Here is a tiny trained network, its code and every weight. The questions are about switching its units off for an input and a class, where a switched-off unit gives its printed mean instead of its output.

import numpy as np


def w(rows, s, z=0):
    codes = np.array(rows[::2]) - 128.0
    scale = np.full(codes.shape[1], s)
    scale[-1] = z or s
    return codes * scale


def f(y):
    return y / 2 * (1 + np.tanh(0.7978845608 * (y + 0.044715 * y**3)))


def log_softmax(a):
    a = a - a.max(-1, keepdims=True)
    return a - np.log(np.exp(a).sum(-1, keepdims=True))


def net(x, mask):
    res = np.array(x, float).reshape(1, 6) / 4 @ E
    y = f(res @ A[0][:, :-1].T + A[0][:, -1])
    res = res + np.where(mask, y, B[0][:, -1]) @ B[0][:, :-1]
    return log_softmax(res[-1] @ U[:, :-1].T + U[:, -1])


A, B = {}, {}
E = w([
[176,6,64,133,131],'x0',
[131,140,110,125,132],'x1',
[165,156,163,147,218],'x2',
[193,130,145,210,63],'x3',
[127,126,131,129,126],'x4',
[134,150,96,122,135],'x5',
],0.014)
A[0] = w([
[70,45,77,64,62,156],'neuron 1',
[154,145,176,102,137,106],'neuron 2',
[6,164,158,52,166,203],'neuron 3',
[92,159,174,132,231,172],'neuron 4',
[253,74,118,186,210,106],'neuron 5',
[13,173,121,92,4,253],'neuron 6',
[166,141,132,206,161,104],'neuron 7',
[119,200,171,154,154,166],'neuron 8',
[162,67,64,170,42,132],'neuron 9',
[155,113,144,152,189,162],'neuron 10',
[140,229,178,175,60,151],'neuron 11',
[122,121,101,135,25,107],'neuron 12',
[93,18,89,60,212,144],'neuron 13',
],0.014,0.0069)
B[0] = w([
[125,124,19,137,132,233],'neuron 1',
[137,136,136,123,143,147],'neuron 2',
[78,93,108,21,89,244],'neuron 3',
[121,128,157,59,187,218],'neuron 4',
[14,121,218,123,89,253],'neuron 5',
[119,143,129,153,5,246],'neuron 6',
[132,165,170,110,99,179],'neuron 7',
[182,134,167,81,155,202],'neuron 8',
[137,24,121,90,145,243],'neuron 9',
[102,169,126,109,139,184],'neuron 10',
[216,161,159,187,128,225],'neuron 11',
[166,66,142,147,143,192],'neuron 12',
[95,200,76,201,167,253],'neuron 13',
],0.029,0.017)
U = w([
[31,132,168,79,21,254],'0',
[118,122,156,9,183,74],'1',
[104,137,36,168,150,74],'2',
[47,212,148,154,254,52],'3',
[203,136,155,181,63,76],'4',
[178,203,239,152,212,190],'5',
[117,13,128,102,178,164],'6',
],0.0091,0.0027)

Each question gives the input, the list of numbers given to net, and the class t.
The units are the neurons (one row each of A and B). Each row of codes is followed by its name. A weight is (code - 128) times the scale printed after its matrix; where a second scale follows, it is the last column's (A, B and U).
mask holds one flag per neuron, in row order. A switched-off neuron (its flag False) gives its mean, the last column of its row in B, instead of its output. The means were averaged over made-up inputs and are rounded, as every weight is.
A unit's drop is (log p(t) with every unit on - log p(t) with that unit switched off) / (log p(t) with every unit on - log p(t) with every unit switched off).
The circuit of an input: a set's keep is (log p(t) with only the set's units on - log p(t) with every unit switched off) / (log p(t) with every unit on - log p(t) with every unit switched off). Starting from the 12 units with the biggest drops (on a tie, the unit counted first), units are removed one at a time, each time the one whose removal leaves the highest keep (on an exact tie, the one counted first), for as long as the keep stays at least 0.8.
units of the circuit, in order: the units of the circuit, biggest drop first
top k neurons: the k neurons with the biggest drops, biggest first
drop when u is switched off: that unit's drop, to one decimal
input [3,2,0,6,-1,4], class 6: units of the circuit, in order : neuron 9
input [-2,-1,4,1,-3,2], class 5: top 2 neurons : neuron 3; neuron 9
input [-7,6,7,0,4,-2], class 1: top 3 neurons : neuron 3; neuron 4; neuron 13
input [2,-4,-7,1,7,1], class 6: top 2 neurons : neuron 9; neuron 13
input [3,2,2,0,5,-5], class 3: units of the circuit, in order : neuron 6; neuron 3
input [1,-6,-3,1,-3,-4], class 6: top 3 neurons : neuron 13; neuron 5; neuron 11
input [0,-2,7,-7,-6,5], class 1: top 2 neurons : neuron 3; neuron 4
input [4,-8,5,-1,-5,5], class 3: top 2 neurons : neuron 6; neuron 3
input [-7,-4,7,1,6,-1], class 5: top 2 neurons : neuron 11; neuron 9
input [-8,0,-2,3,-3,2], class 4: top 2 neurons : neuron 11; neuron 6
input [3,-6,1,-7,-7,6], class 3: top 3 neurons : neuron 13; neuron 6; neuron 9
input [-8,-2,0,1,-4,8], class 4: top 3 neurons : neuron 11; neuron 6; neuron 5
input [6,3,0,5,-6,8], class 6: top 4 neurons : neuron 9; neuron 6; neuron 3; neuron 12
input [6,2,7,-8,-1,-1], class 3: units of the circuit, in order : neuron 13
input [1,-4,-6,-8,6,4], class 2: top 2 neurons : neuron 1; neuron 13
input [7,-2,6,0,-5,5], class 3: top 4 neurons : neuron 13; neuron 6; neuron 3; neuron 10
input [3,1,-1,7,1,-5], class 6: top 2 neurons : neuron 9; neuron 6
input [1,-3,1,-4,-5,-2], class 3: top 3 neurons : neuron 13; neuron 6; neuron 9
input [7,0,-6,-1,1,8], class 2: drop when neuron 1 is switched off : 0.4
input [1,6,-2,1,7,-1], class 6: drop when neuron 13 is switched off : 0.6
input [7,0,-6,0,3,5], class 2: units of the circuit, in order : neuron 1
input [-4,0,2,-8,-2,-2], class 1: drop when neuron 4 is switched off : 0.9
input [-6,1,8,1,5,-6], class 5: drop when neuron 9 is switched off : 0.2
